Below are the code and all the weights of a small trained network. Each question names an input and a target symbol and asks about switching units off, where a switched-off unit gives its printed mean instead of its output.

import numpy as np


def w(rows, s, z=0):
    codes = np.array(rows[::2]) - 128.0
    scale = np.full(codes.shape[1], s)
    scale[-1] = z or s
    return codes * scale


def softmax(a):
    e = np.exp(a - a.max(-1, keepdims=True))
    return e / e.sum(-1, keepdims=True)


def log_softmax(a):
    a = a - a.max(-1, keepdims=True)
    return a - np.log(np.exp(a).sum(-1, keepdims=True))


def net(x, mask):
    ids = ['ΔΘΩβλμξτψ'.index(c) for c in x.split()]
    T = len(ids)
    res = E[ids] + P[:T]
    u = 0
    for l in range(3):
        r = res
        for j in range(2):
            rows = slice(3 * j, 3 * j + 3)
            q, k, v = (r @ M[l][rows].T for M in (Q, K, V))
            z = softmax(np.where(np.tri(T) > 0, q @ k.T / 3**0.5, -1e9)) @ v
            o = O[l][rows]
            res = res + np.where(mask[u + j], z, o[:, -1]) @ o[:, :-1]
        u += 2
    return log_softmax(res[-1] @ U[:, :-1].T + U[:, -1])


Q, K, V, O = {}, {}, {}, {}
E = w([
[28,248,249,5,255],'Δ',
[216,19,28,44,30],'Θ',
[161,111,48,255,72],'Ω',
[45,13,7,106,12],'β',
[204,21,24,90,62],'λ',
[206,20,26,71,45],'μ',
[218,22,26,40,33],'ξ',
[221,25,21,31,24],'τ',
[207,17,23,64,38],'ψ',
],0.0045)
P = w([
[235,10,77,12,44],'0',
[253,62,27,155,233],'1',
[166,92,58,169,208],'2',
[114,105,83,160,181],'3',
[89,135,90,150,176],'4',
[67,147,106,148,160],'5',
[58,160,133,148,153],'6',
[44,177,148,135,145],'7',
[44,184,160,133,139],'8',
],0.0044)
Q[0] = w([
[218,145,177,119,209],'L0H0',
[250,132,139,220,154],'L0H0',
[48,103,85,160,40],'L0H0',
[6,179,155,146,104],'L0H1',
[253,99,67,221,141],'L0H1',
[7,178,147,155,103],'L0H1',
],0.0039)
K[0] = w([
[218,15,10,244,10],'L0H0',
[90,130,79,159,55],'L0H0',
[37,231,213,16,215],'L0H0',
[46,230,239,76,251],'L0H1',
[119,96,56,226,46],'L0H1',
[36,237,242,93,255],'L0H1',
],0.004)
V[0] = w([
[254,5,2,248,5],'L0H0',
[254,1,4,192,5],'L0H0',
[253,8,4,252,40],'L0H0',
[252,2,4,233,3],'L0H1',
[15,244,243,17,254],'L0H1',
[3,253,246,223,239],'L0H1',
],0.0044)
O[0] = w([
[251,253,6,99,211,250],'L0H0',
[253,250,7,59,210,253],'L0H0',
[237,250,10,118,225,246],'L0H0',
[254,224,2,100,54,245],'L0H1',
[2,32,254,139,216,20],'L0H1',
[4,133,245,227,139,5],'L0H1',
],0.0044,0.0055)
Q[1] = w([
[54,4,244,143,11],'L1H0',
[53,8,244,142,12],'L1H0',
[54,7,244,143,11],'L1H0',
[52,6,240,245,52],'L1H1',
[49,10,243,240,59],'L1H1',
[22,115,227,86,221],'L1H1',
],0.0044)
K[1] = w([
[255,249,3,13,116],'L1H0',
[254,251,5,19,126],'L1H0',
[254,251,4,18,121],'L1H0',
[201,60,89,5,83],'L1H1',
[195,65,95,6,89],'L1H1',
[101,88,186,2,208],'L1H1',
],0.0044)
V[1] = w([
[156,92,134,231,7],'L1H0',
[36,97,185,128,222],'L1H0',
[180,209,93,42,236],'L1H0',
[188,135,49,240,13],'L1H1',
[172,117,65,246,5],'L1H1',
[107,173,164,13,252],'L1H1',
],0.0043)
O[1] = w([
[81,231,119,191,41,87],'L1H0',
[64,51,93,185,183,31],'L1H0',
[211,100,177,77,158,251],'L1H0',
[117,130,6,214,13,202],'L1H1',
[125,163,3,221,6,166],'L1H1',
[121,39,245,39,255,144],'L1H1',
],0.0043,0.014)
Q[2] = w([
[182,213,136,150,149],'L2H0',
[217,221,120,96,162],'L2H0',
[57,37,120,129,98],'L2H0',
[52,254,171,204,88],'L2H1',
[46,2,137,151,133],'L2H1',
[220,251,114,100,122],'L2H1',
],0.0039)
K[2] = w([
[95,91,234,14,221],'L2H0',
[154,111,193,6,168],'L2H0',
[119,153,36,252,37],'L2H0',
[243,158,68,4,32],'L2H1',
[102,2,246,55,231],'L2H1',
[141,248,17,206,34],'L2H1',
],0.0041)
V[2] = w([
[35,89,139,204,1],'L2H0',
[218,186,11,161,29],'L2H0',
[52,70,249,74,241],'L2H0',
[151,196,37,203,13],'L2H1',
[89,108,189,217,229],'L2H1',
[168,114,79,11,53],'L2H1',
],0.0037)
O[2] = w([
[68,131,236,34,152,12],'L2H0',
[20,31,62,137,191,240],'L2H0',
[252,234,184,137,58,32],'L2H0',
[50,146,223,66,93,234],'L2H1',
[212,77,32,112,121,5],'L2H1',
[35,192,225,181,168,234],'L2H1',
],0.0029,0.02)
U = w([
[143,82,103,228,249,200],'Δ',
[151,133,147,138,121,5],'Θ',
[149,125,145,135,119,6],'Ω',
[228,122,213,6,130,173],'β',
[151,117,144,135,122,1],'λ',
[2,160,159,207,129,231],'μ',
[85,147,116,251,176,108],'ξ',
[166,11,52,7,30,209],'τ',
[193,225,170,225,6,164],'ψ',
],0.0044,0.0043)

Each question gives the input, a string of symbols that net reads in full, and the target symbol t.
The units are the heads (3 rows each of Q, K, V and O). Each row of codes is followed by its name. A weight is (code - 128) times the scale printed after its matrix; where a second scale follows, it is the last column's (O and U).
mask holds one flag per head, layer by layer. A switched-off head (its flag False) gives its mean, the last column of its rows in O, instead of its output. The means were averaged over made-up inputs and are rounded, as every weight is.
A unit's drop is (log p(t) with every unit on - log p(t) with that unit switched off) / (log p(t) with every unit on - log p(t) with every unit switched off).
The circuit of an input: a set's keep is (log p(t) with only the set's units on - log p(t) with every unit switched off) / (log p(t) with every unit on - log p(t) with every unit switched off). Starting from all 6 units, units are removed one at a time, each time the one whose removal leaves the highest keep (on an exact tie, the one counted first), for as long as the keep stays at least 0.8.
units of the circuit, in order: the units of the circuit, biggest drop first
most important unit: the unit with the biggest drop
which heads matter: for each layer, one digit per head in row order, 1 if its drop is at least 0.15 and else 0, layers parted by /
drop of u: that unit's drop, to one decimal
input Δ Ω Ω Θ, target ψ: which heads matter -> 01 / 01 / 10
input Ω Δ μ ξ Ω Ω μ μ, target ψ: units of the circuit, in order -> [L1H1 L2H0 L0H1]
input τ Ω Δ Ω β μ Ω λ, target ψ: units of the circuit, in order -> [L1H1 L2H0 L0H1]
input Θ μ Ω ξ Δ Ω β Ω μ, target ψ: which heads matter -> 11 / 01 / 10
input μ Θ Θ μ Δ Ω ξ, target ψ: which heads matter -> 10 / 01 / 10
input Ω Δ Δ β ψ Ω, target μ: units of the circuit, in order -> [L0H0 L1H0]
input Ω Δ Ω Θ, target ψ: units of the circuit, in order -> [L1H1 L2H0 L0H1]
input Θ Δ Ω λ Ω, target ψ: which heads matter -> 00 / 01 / 10
input Ω τ Δ ψ λ Ω, target ψ: most important unit -> L2H0
input Δ Ω Ω ψ, target ψ: units of the circuit, in order -> [L2H0 L1H1 L0H1]
input μ Ω Ω Δ β, target μ: which heads matter -> 11 / 11 / 00
input Ω Ω Ω Δ Θ, target β: units of the circuit, in order -> [L1H1 L0H1 L2H0]
input Ω ξ Ω Ω Ω μ Ω Δ μ, target β: units of the circuit, in order -> [L1H1 L0H1]
input Ω Ω Δ μ Ω Δ, target Δ: units of the circuit, in order -> [L1H0 L0H1 L2H1 L1H1]
input Ω Δ τ, target β: most important unit -> L1H1
input μ Ω λ Ω Ω Θ Ω Δ Θ, target β: units of the circuit, in order -> [L1H1 L0H1]
input Ω Δ Ω Ω β, target μ: which heads matter -> 11 / 10 / 01
input Ω Ω Ω Δ Ω λ, target ψ: which heads matter -> 11 / 01 / 10
input ξ Ω Δ μ Θ λ, target β: drop of L0H1 -> 0.8
input Ω Ω Θ Δ μ λ μ, target β: drop of L1H0 -> 0.0
input Ω Δ μ ψ ψ ψ, target β: drop of L0H0 -> -0.2
input Ω Ω Ω μ Δ μ ψ ψ, target β: drop of L2H0 -> 0.6
